-17,25,-40,13,11,-15
-10,12,-20,6,7,-6
-14,18,-30,9,10,-9
Answer: 25, -40

14,-29,-30,2,24,3
12,31,-1,-9,-9,7
-3,46,31,13,1,14
Answer: 46, -30

18,-15,-1,12,-27
-37,4,-4,29,24
Answer: 29, -37

-5,0,-1,-6,0,14,4
4,-28,-6,6,0,1,13
-34,1,-8,-36,28,11,37
Answer: 37, -36

46,39,5,-35,-28,-12,-32 Answer: 46, -35

3,11,-15,23,-4,44
9,-22,15,-8,28,-17
-5,40,-10,37,13,-4
Answer: 44, -22
---
-1.23,-0.91,0.59,-1.00,-0.99
1.41,1.65,-0.44,1.19,2.17
: 1.41

7.61,-1.07,3.61,0.97
-0.20,-15.44,-13.24,6.63
-6.49,12.68,-1.04,5.07
: -0.20

5.0,-2.5,-0.7,13.1,-1.6
2.0,-8.7,-8.3,5.0,-8.5
-12.7,2.8,5.9,-4.7,1.6
: 2.0

23.911,9.545,-128.010,70.542,139.279,19.785,28.953
5.188,22.639,169.818,-77.880,-157.659,10.253,-0.695
-18.849,-28.831,-110.671,87.547,123.385,-22.416,-12.802
: 5.188

-0.8,0.5,-0.6,0.5
1.4,-1.5,-0.5,-1.7
: 1.4

0.2,1.7,0.2,0.6,0.4
-0.7,-1.0,0.2,-1.4,0.1
: -0.7

5.43,0.57,-14.88,8.40
1.45,-2.50,-12.29,16.30
: 1.45

18.642,111.420,-34.579,114.006
-65.838,-115.164,28.400,-106.502
-71.137,-46.158,31.195,-39.177
: -65.838

-11.61,3.21,13.40,-7.56,3.31
18.58,16.67,12.77,15.71,-14.33
: 18.58
---
6746  6449  9203  1426  8834  2906  7878 yields 6746
-20   31  -39   25 yields -20
-798  -623  -441   350   729  -244 yields -798
 24   92  229  191   74 yields 24
 29  141  228  249  207  181  208 yields 29
154   72   48  197   65   25 yields 154
---
Input: [ 42 -12  10 -26 -17]
Output: 42, -17

Input:
[[ 14  -1 -20 -14   1   1 -40]
 [ 10  -6  -6   2 -16  41  22]]
Output: 14, 22

Input:
[[ 28   8 -29  16   1 -20  28]
 [ 10  11  14   2 -17   3  -2]
 [-31 -29  -2  30  48  -8 -40]]
Output: 28, -40

Input: [-47 -49  18 -24]
Output: -47, -24

Input: [-24  42 -27  40  36]
Output: -24, 36

Input: [  9 -45  35   2 -32  10]
Output: 9, 10

Input: [-20   3  43   9  -4]
Output: -20, -4

Input:
[[ 30  -8  -3 -37 -38]
 [ 29 -18 -33  30  -1]
 [ 21  -7 -34 -15  15]]
Output: 30, 15

Input: [ -2  46 -13  27   7]
Output: -2, 7

Input:
[[-31 -26 -11  -6 -32  35 -39]
 [-30   0  19  17  22 -33  15]
 [-31 -28  36  41  12  27  19]]
Output: -31, 19
---
[[ 24  39  24   5 -32 -22]
 [ -7  18 -24  32 -24  26]
 [-33 -13  18  27 -18 -22]] ⇒ 27

[-21 -14 -11 -43 -27  22] ⇒ -43

[-6 -4 -5  5  8 37  9] ⇒ 8

[-28  42  17 -14  13 -24  -7] ⇒ 13

[ 21  14 -38  -1] ⇒ 14

[ 37 -38 -36  45   5  -3] ⇒ 45
---
[[ 26  33  -2 -43]
 [-16  21 -19  17]
 [-23  25 -24  -5]] result: -2

[[ 15 -28 -26  38  -4  13 -24]
 [  7  -2   0  12 -18  17  35]
 [ -4   0 -18  21  -6   3   6]] result: 13

[[ -4  29  -1 -14 -35]
 [ -8  13  -3  -5   3]
 [-10 -17  -2  44  -7]] result: -14

[[ 13  15  17  35   7  21  22]
 [-35  19 -25  -4 -35   9 -41]
 [-19  22 -11  -2  27  -9   3]] result: 21

[[ -2  35  29  30  29  15]
 [ -2  36  29  27  30   0]
 [ -2  32  32  24  35 -42]] result: 29

[[-14  39 -26  27  19 -42  -1]
 [ 15 -29   9   6 -40 -30  32]
 [ 18  -2  40  17 -36 -31  -4]] result: -42

[[-19   6  -7  -8  48 -34   4]
 [ -2   7 -35  -7  31 -35 -11]
 [ 38  -4  21   8  -6   8   7]] result: -34
---
[[ 35 -19   1   8 -12  23   6]
 [  6   5  -6  11   6  16 -24]
 [ 13  10 -20   1 -22  19 -24]] -> -20

[[-24 -17 -36 -18  13]
 [  9  21   5  23  11]
 [ -8 -13  -7 -15  -4]] -> -7

[[-10  12  -6  20 -17]
 [  6 -25  14 -27  15]
 [ -7 -24   4 -38  20]] -> 4

[[ 13   3   3  10  11]
 [ 16  -4   9  12 -34]
 [-43  18  40 -36 -31]] -> 40

[[  2  -9   3  -5   2  -7   7]
 [  6  -4   1  -5  15 -10  12]
 [-13   7  13   8  37   2 -20]] -> 13

[[-11 -14  -5  37]
 [ 31  -5  -7 -24]
 [-15 -14  -7 -40]] -> -7

[[ 2  3  4 44 10]
 [ 6  2  0  4 -2]
 [ 3  0 -1 -1  3]] -> -1

[[ 16  15  -2  -4  31 -27]
 [  8 -25   4 -27  25  27]
 [-12   0 -23 -17  42 -39]] -> -23

[[ 7 48  0  4 21  4]
 [ 8 48  0  4 10  2]
 [ 9 47  0  4  6  1]] -> 0

[[ 12 -26 -20  17  16  28]
 [ -9  40 -42 -12 -35   6]
 [  7 -29  26  -9  19  -2]] -> 26
---
[[ 1  1  0  5 39  3 20]
 [ 0 -1  3 36 25  1  1]]
39, -1

[ 46 -35   5  32]
46, -35

[  7   0   5 -16  11 -36 -15]
11, -36

[ 28  16 -12   1  13 -11 -41]
28, -41

[ 31  -4  42  -1 -32]
42, -32

[ 31 -22 -22  -6 -38 -34  -6]
31, -38

[[ 28  23 -33   0  -5  17 -32]
 [ 30  -2 -13   5 -11 -12 -48]]
30, -48

[ 23   6   0 -16 -48 -44]
23, -48
---
[[-30 -42 -33  -9]
 [-40  -5 -31 -35]]	-9

[-34  -6  19  45  40]	-34

[  1 -13  -6  24 -46 -13]	-13

[[-21 -36   8   8   0  24  22]
 [  8   9 -20  14  25   2  13]]	-20

[[ -4 -26  30 -27  -2]
 [-25  13  25 -29 -39]
 [ -5 -47  -8  34  17]]	-5

[[  3   0 -47 -14]
 [ -5 -17  18  34]]	-14

[ -6 -12 -45  11  27  41]	-12

[[ 26  -6   0  40]
 [-11  27  35  27]]	40

[[  3  17   3  -2]
 [ 37 -20   0 -27]]	-2
---
[[-34, 13, -23, -38, -9, -11, 9], [-13, -9, -29, -20, -15, 10, -6], [-26, -13, -24, -34, -3, -6, 4]] yields -26
[[14, -13, -19, 9, -35], [35, -40, -14, 32, 2], [39, -43, 7, 31, -38]] yields 39
[[-2, 3, -8, -3, 35], [-7, 7, -8, -34, 16], [1, 3, -7, -12, 23]] yields 1
[[-5, -28, 32, 5, -7], [3, -11, 4, 40, 12], [-21, 14, 13, -10, -28]] yields -21
[[-29, 13, -11, 13, -37], [-19, -22, 34, -11, -38], [38, 26, -35, 22, -3]] yields 38
[[-40, 33, 11, -42, 32, 26], [15, -3, -31, -35, -8, -24], [49, -12, -1, 31, -14, 9]] yields 49
[[24, -14, 19, 11, -12, -26], [-5, 37, 24, 11, 2, -31], [-30, -15, 38, 32, -25, 7]] yields -30
[[2, -7, -2, -3, 10], [-4, -6, 11, -1, 5], [14, -9, -16, -1, 42]] yields 14
[[0, 1, 5, 0, 2, 0, 0], [-40, 0, -2, -15, 2, -6, -8], [-36, 0, -2, -12, 2, -7, -8]] yields -36
---
[[-26  -5  41  -1 -27]
 [-21  -6  30  -2 -23]
 [-19  -7  32  -3 -25]] -> 30

[[ -4  18  -2  26 -12  -4  -4]
 [-22  29   4 -37  17  21  43]] -> -12

[[ -8   0  -3 -19  11]
 [-20  -5  -6 -19  11]
 [ 26  -5   2 -36 -25]] -> -6

[[15 16 21 14 20 19 16]
 [17 16  9  9 11 10 38]] -> 20

[[ 7  1 10 43 25]
 [ 9  1  0 27 19]] -> 10

[[10 12  5 33  9 35]
 [35  9  6 17  7 27]] -> 33

[[-13 -19  25   4  15]
 [ 10 -20 -25  18 -41]
 [ 16 -15  49  25  25]] -> -25

[[ 37  -3   4 -20   3   5  -6]
 [-18  -1 -18  -6 -10 -11 -19]] -> 3

[[ 16  17 -23  -4 -38   5]
 [ 15  23 -20  -2 -36  -4]
 [ 22  15 -22 -11 -34  -1]] -> -2
